Below is a small trained network, with its code and all its weights. Each question gives an input and a class and asks what happens when units are switched off, that is, made to give their printed mean instead of their output.

import numpy as np


def w(rows, s, z=0):
    codes = np.array(rows[::2]) - 128.0
    scale = np.full(codes.shape[1], s)
    scale[-1] = z or s
    return codes * scale


def norm(h):
    return h / np.sqrt((h * h).mean(-1, keepdims=True) + 1e-5)


def f(y):
    return y / 2 * (1 + np.tanh(0.7978845608 * (y + 0.044715 * y**3)))


def log_softmax(a):
    a = a - a.max(-1, keepdims=True)
    return a - np.log(np.exp(a).sum(-1, keepdims=True))


def net(x, mask):
    res = np.array(x, float).reshape(1, 6) / 4 @ E
    u = 0
    for l in range(3):
        y = f(norm(res) @ A[l][:, :-1].T + A[l][:, -1])
        res = res + np.where(mask[u : u + 5], y, B[l][:, -1]) @ B[l][:, :-1]
        u += 5
    return log_softmax(norm(res)[-1] @ U[:, :-1].T + U[:, -1])


A, B = {}, {}
E = w([
[87,135,125,127,118,129,118,141,165],'x0',
[162,154,157,167,102,136,83,75,149],'x1',
[137,104,122,129,223,89,143,159,131],'x2',
[135,70,129,125,74,193,124,75,24],'x3',
[109,106,162,255,132,69,128,110,95],'x4',
[169,114,121,160,101,142,197,223,112],'x5',
],0.0042)
A[0] = w([
[112,100,180,182,91,175,208,37,40,173],'0.n0',
[122,72,91,56,247,73,149,76,109,3],'0.n1',
[172,123,165,111,67,152,20,58,145,179],'0.n2',
[173,141,117,30,58,174,157,158,191,33],'0.n3',
[71,86,1,92,176,146,53,165,92,172],'0.n4',
],0.0033,0.0021)
B[0] = w([
[254,122,70,154,134,88,136,90,112,250],'0.n0',
[64,71,250,71,236,146,52,88,62,149],'0.n1',
[81,132,120,142,140,173,130,54,88,248],'0.n2',
[43,121,201,67,62,144,121,142,166,162],'0.n3',
[194,105,181,129,124,50,129,116,141,201],'0.n4',
],0.005,0.002)
A[1] = w([
[115,139,124,147,44,170,189,196,84,133],'1.n0',
[92,111,121,122,176,104,193,171,230,149],'1.n1',
[144,152,124,172,87,72,120,125,215,60],'1.n2',
[70,192,162,254,181,20,94,151,179,68],'1.n3',
[104,115,116,52,117,135,171,229,79,7],'1.n4',
],0.0047,0.0019)
B[1] = w([
[136,117,167,109,183,79,141,106,140,170],'1.n0',
[102,136,123,162,80,159,98,48,95,218],'1.n1',
[56,122,120,114,136,167,114,151,120,149],'1.n2',
[53,79,74,199,164,185,159,183,254,254],'1.n3',
[105,104,67,85,77,86,188,23,189,163],'1.n4',
],0.0069,0.003)
A[2] = w([
[47,150,147,57,118,208,96,96,135,144],'2.n0',
[164,111,122,115,56,138,65,39,127,89],'2.n1',
[131,127,219,97,247,113,99,103,146,120],'2.n2',
[131,125,136,45,63,86,183,166,161,36],'2.n3',
[113,254,186,78,89,169,77,158,183,4],'2.n4',
],0.0061,0.0023)
B[2] = w([
[192,99,155,174,153,94,157,172,97,254],'2.n0',
[57,200,43,129,100,171,99,122,166,245],'2.n1',
[75,95,137,67,141,72,106,114,96,189],'2.n2',
[121,85,118,28,93,206,184,139,161,181],'2.n3',
[184,194,220,149,96,161,91,254,51,188],'2.n4',
],0.0074,0.0033)
U = w([
[40,113,117,209,163,127,128,166,249,243],'0',
[223,91,139,196,123,68,168,136,76,2],'1',
[148,205,212,109,84,175,78,228,107,95],'2',
[119,97,103,36,72,164,207,118,193,177],'3',
[111,187,57,162,65,188,53,26,97,211],'4',
[77,90,163,63,197,44,58,92,95,87],'5',
],0.014,0.00061)

Each question gives the input, the list of numbers given to net, and the class t.
The units are the neurons (one row each of A and B). Each row of codes is followed by its name. A weight is (code - 128) times the scale printed after its matrix; where a second scale follows, it is the last column's (A, B and U).
mask holds one flag per neuron, layer by layer. A switched-off neuron (its flag False) gives its mean, the last column of its row in B, instead of its output. The means were averaged over made-up inputs and are rounded, as every weight is.
A unit's drop is (log p(t) with every unit on - log p(t) with that unit switched off) / (log p(t) with every unit on - log p(t) with every unit switched off).
The circuit of an input: a set's keep is (log p(t) with only the set's units on - log p(t) with every unit switched off) / (log p(t) with every unit on - log p(t) with every unit switched off). Starting from the 12 units with the biggest drops (on a tie, the unit counted first), units are removed one at a time, each time the one whose removal leaves the highest keep (on an exact tie, the one counted first), for as long as the keep stays at least 0.8.
units of the circuit, in order: the units of the circuit, biggest drop first
most important unit: the unit with the biggest drop
top k neurons: the k neurons with the biggest drops, biggest first
drop when u is switched off: that unit's drop, to one decimal
input [4,-7,-5,0,4,8], class 3: most important unit	2.n3
input [-3,-5,3,3,1,-1], class 5: top 2 neurons	(0.n1; 2.n2)
input [8,-1,4,-7,-6,-7], class 2: units of the circuit, in order	(2.n4; 1.n4)
input [-7,-2,-8,2,1,5], class 1: top 2 neurons	(0.n0; 1.n1)
input [1,-6,-2,4,-3,-6], class 5: top 4 neurons	(1.n1; 0.n1; 2.n0; 1.n4)
input [1,-6,1,6,-7,-6], class 5: units of the circuit, in order	(0.n1; 2.n0)
input [-6,0,-3,1,-8,-8], class 2: top 2 neurons	(2.n4; 2.n0)
input [-2,2,7,-3,-1,-4], class 5: top 2 neurons	(0.n1; 2.n2)
input [-7,8,-7,-5,6,-6], class 0: top 2 neurons	(1.n3; 1.n1)
input [-8,-5,8,-1,6,3], class 0: top 2 neurons	(1.n3; 2.n0)
input [3,-4,0,-6,-7,-1], class 2: top 2 neurons	(2.n4; 1.n1)
input [0,-6,5,1,-7,-6], class 5: drop when 0.n1 is switched off	0.6
input [-3,6,3,0,-8,2], class 2: drop when 2.n4 is switched off	1.0
input [4,-7,4,-1,1,4], class 3: most important unit	1.n4
input [6,-5,-3,-6,-6,-8], class 2: drop when 2.n4 is switched off	0.5
input [-5,6,-3,-8,-2,-2], class 2: drop when 2.n4 is switched off	1.6
